Below are the code and all the weights of a small trained network. Each question names an input and a class and asks about switching units off, where a switched-off unit gives its printed mean instead of its output.

import numpy as np


def w(rows, s, z=0):
    codes = np.array(rows[::2]) - 128.0
    scale = np.full(codes.shape[1], s)
    scale[-1] = z or s
    return codes * scale


def norm(h):
    return h / np.sqrt((h * h).mean(-1, keepdims=True) + 1e-5)


def f(y):
    return np.maximum(y, 0)


def log_softmax(a):
    a = a - a.max(-1, keepdims=True)
    return a - np.log(np.exp(a).sum(-1, keepdims=True))


def net(x, mask):
    res = np.array(x, float).reshape(1, 5) / 4 @ E
    u = 0
    for l in range(2):
        y = f(norm(res) @ A[l][:, :-1].T + A[l][:, -1])
        res = res + np.where(mask[u : u + 3], y, B[l][:, -1]) @ B[l][:, :-1]
        u += 3
    return log_softmax(norm(res)[-1] @ U[:, :-1].T + U[:, -1])


A, B = {}, {}
E = w([
[103,110,2,64],'x0',
[168,81,152,50],'x1',
[43,46,86,185],'x2',
[252,163,102,170],'x3',
[108,111,155,90],'x4',
],0.0092)
A[0] = w([
[162,72,25,25,5],'0.n1',
[238,110,223,99,137],'0.n2',
[171,254,84,112,98],'0.n3',
],0.0079,0.0023)
B[0] = w([
[74,109,40,69,218],'0.n1',
[163,115,232,134,254],'0.n2',
[254,216,19,149,209],'0.n3',
],0.0097,0.0046)
A[1] = w([
[89,152,78,210,76],'1.n1',
[121,209,12,38,65],'1.n2',
[171,117,246,109,2],'1.n3',
],0.011,0.0061)
B[1] = w([
[7,64,79,254,186],'1.n1',
[139,58,57,60,254],'1.n2',
[152,25,115,65,206],'1.n3',
],0.0096,0.0057)
U = w([
[193,82,247,77,142],'0',
[46,100,108,202,211],'1',
[138,52,3,51,188],'2',
[105,151,103,122,19],'3',
[237,215,128,185,184],'4',
[33,155,173,120,65],'5',
[119,175,127,119,9],'6',
],0.021,0.013)

Each question gives the input, the list of numbers given to net, and the class t.
The units are the neurons (one row each of A and B). Each row of codes is followed by its name. A weight is (code - 128) times the scale printed after its matrix; where a second scale follows, it is the last column's (A, B and U).
mask holds one flag per neuron, layer by layer. A switched-off neuron (its flag False) gives its mean, the last column of its row in B, instead of its output. The means were averaged over made-up inputs and are rounded, as every weight is.
A unit's drop is (log p(t) with every unit on - log p(t) with that unit switched off) / (log p(t) with every unit on - log p(t) with every unit switched off).
The circuit of an input: a set's keep is (log p(t) with only the set's units on - log p(t) with every unit switched off) / (log p(t) with every unit on - log p(t) with every unit switched off). Starting from all 6 units, units are removed one at a time, each time the one whose removal leaves the highest keep (on an exact tie, the one counted first), for as long as the keep stays at least 0.8.
circuit, biggest first: the units of the circuit, biggest drop first
k most important neurons: the k neurons with the biggest drops, biggest first
k most important neurons of layer l: the k neurons of layer l with the biggest drops, biggest first
drop when u is switched off: that unit's drop, to one decimal
input [5,-2,7,3,-1], class 1: circuit, biggest first	[1.n1]
input [-1,1,3,-4,7], class 1: 3 most important neurons	[1.n2; 0.n2; 1.n3]
input [2,4,8,-2,-5], class 1: 2 most important neurons	[1.n2; 0.n3]
input [0,1,-4,-1,0], class 4: 2 most important neurons	[0.n3; 1.n2]
input [-3,8,7,0,-8], class 0: 2 most important neurons	[1.n1; 0.n1]
input [8,-5,8,5,-1], class 1: 2 most important neurons of layer 1	[1.n1; 1.n3]
input [-2,-7,-8,-4,7], class 4: 2 most important neurons	[0.n3; 1.n2]
input [5,-7,6,7,0], class 1: drop when 0.n1 is switched off	0.1
input [-2,6,5,8,5], class 0: drop when 0.n1 is switched off	0.0
input [-1,1,-1,-2,2], class 0: drop when 1.n2 is switched off	0.1
input [0,2,-1,4,-2], class 4: drop when 0.n3 is switched off	0.4
input [4,-6,6,6,4], class 1: 2 most important neurons of layer 0	[0.n3; 0.n1]
